-5,-4,-10,-4,2,16,1,14,12,-4,-6,20,-1,20,-3,12,14,6,0,-8,-4,5,6,-12,-2,3,-3,-3,-9,7,9,-18,0,1,-3,11,8,-1,-7,1,4,-10,-4,6,8,0,-9,10,-15,-10,-12,6,17,55,-6,-11,-8,6,5,-11,-11,-24,3,-2,-12,0,9,-19	(78), <66>
-6,-2,-10,2,-1,10,-3,0,15,-10,9,4,0,3,3,6,3,2,-3,-9,2,6,12,-6,2,-1,3,-8,1,4,10,-12,-2,0,-1,17,6,-1,-7,-2,0,-13,-3,-2,4,4,-11,13,-12,-11,-7,-8,9,55,-4,-4,2,5,8,6,-3,-20,-9,-4,-21,4,12,-3	(73), <70>
-1,1,-10,0,-3,21,0,0,15,-7,9,4,-5,0,-16,15,-6,11,-5,-6,-4,11,0,-8,3,-5,-1,-4,-9,0,6,-7,-1,7,0,14,11,6,-3,1,-3,5,-2,4,7,-3,-4,15,-9,-6,-13,-13,12,69,-4,0,-1,9,1,-2,-5,-19,2,-1,-12,4,11,-10	(73), <70>
-2,-2,0,-2,-3,11,3,8,13,-3,6,-1,7,0,-3,20,-6,2,1,-9,-4,5,-3,-8,2,9,1,-4,6,6,13,-18,-8,-4,-4,23,11,-5,-12,1,1,0,8,4,9,6,-12,1,-9,-27,-22,1,15,55,-2,7,0,12,3,4,-2,-34,2,-6,-15,5,14,-7	(71), <68>
0,-1,-3,1,6,3,-3,2,5,-3,4,2,-1,7,-8,14,-3,8,14,-2,-6,9,14,-1,1,1,-1,-10,2,8,14,0,-2,4,-6,20,-1,-4,-3,-6,-1,3,5,-2,10,7,-6,5,-18,-6,-9,2,18,47,6,-4,-8,7,1,4,-5,-9,2,-5,-10,12,3,9	(71), <71>
-9,-6,-16,-3,5,7,1,2,16,-10,2,4,-4,9,-4,11,-2,6,-2,-10,-8,8,26,-1,6,-2,1,-2,4,15,17,-8,3,5,-1,12,3,-2,-14,-3,-4,-6,1,-2,8,3,-6,16,-16,-10,-3,-5,26,71,-11,1,-3,15,-1,3,-12,-26,1,3,-27,8,10,-4	(78), <66>
1,-4,-22,2,0,2,1,-9,9,-8,1,3,2,1,6,7,-3,16,1,-14,-11,-3,4,2,-1,4,3,-10,8,18,22,-6,11,3,-1,14,11,-7,-7,-7,0,3,1,-2,7,0,-8,16,-22,-10,-3,-7,22,71,-4,-7,1,9,12,-1,-14,-17,15,0,-25,3,15,-8	(78), <71>
4,1,0,-1,2,19,2,0,9,-11,21,-7,-3,13,-8,22,-3,3,0,-16,-5,10,11,-2,1,6,-2,-5,-14,-6,11,-10,2,10,6,16,6,6,-3,-2,-3,-5,0,-2,3,11,-11,15,-16,-13,-12,3,16,62,-4,2,-3,13,-2,3,-13,-20,-5,-3,-14,2,5,-4	(73), <68>
-3,-5,-12,-3,3,12,4,1,7,-11,7,8,4,12,9,8,-9,2,0,-13,-8,19,6,-11,0,1,1,0,-4,7,14,-11,-7,-4,-3,15,3,1,-16,3,-30,-4,-3,-2,5,3,-11,7,0,-17,-17,-6,21,71,-10,-6,1,12,5,-6,-12,-25,4,-2,-21,2,5,6	(71), <68>
-10,-6,-1,5,1,11,3,1,4,-8,0,-2,-4,6,-29,7,-4,-8,-8,-10,-4,-10,24,-4,-3,-3,6,-5,3,5,13,-9,-10,3,1,16,5,4,4,1,-5,-3,-2,-6,1,2,-5,10,-18,-12,-4,-8,17,59,-5,-5,-4,14,4,2,-5,-19,-1,-4,-11,2,5,-5	(73), <68>
-6,-4,-11,6,9,6,1,6,17,-10,11,2,-6,23,-15,6,-5,5,-3,-10,-8,8,6,-9,2,-2,-1,-2,7,12,26,-13,-15,15,2,15,10,6,-1,-4,1,-6,-2,-3,9,5,-14,26,-9,-8,-3,-9,15,71,5,1,0,13,1,17,-10,-15,1,-8,-25,1,8,-14	(73), <71>
3,-5,-11,-3,0,-3,1,-14,3,-5,2,2,7,3,1,-1,-5,-7,5,-17,-6,-1,11,-2,-2,0,0,-8,-1,8,14,-5,-8,-7,1,5,7,-1,-6,-4,-7,-9,18,-3,2,-5,-6,12,-9,-2,1,-7,15,38,-10,-4,5,6,7,-1,-12,-27,2,4,-10,7,9,-6	(73), <68>
-8,-6,-6,3,6,2,5,1,15,-6,9,10,-1,1,-1,11,1,16,-2,-9,-22,13,-10,-2,6,0,0,-2,4,15,18,4,-10,11,-3,18,3,2,-15,1,-4,-1,7,0,14,13,-14,8,-19,-6,-5,-4,31,71,0,-8,-7,11,-4,3,-6,-18,15,-2,-25,6,11,-7	(71), <71>
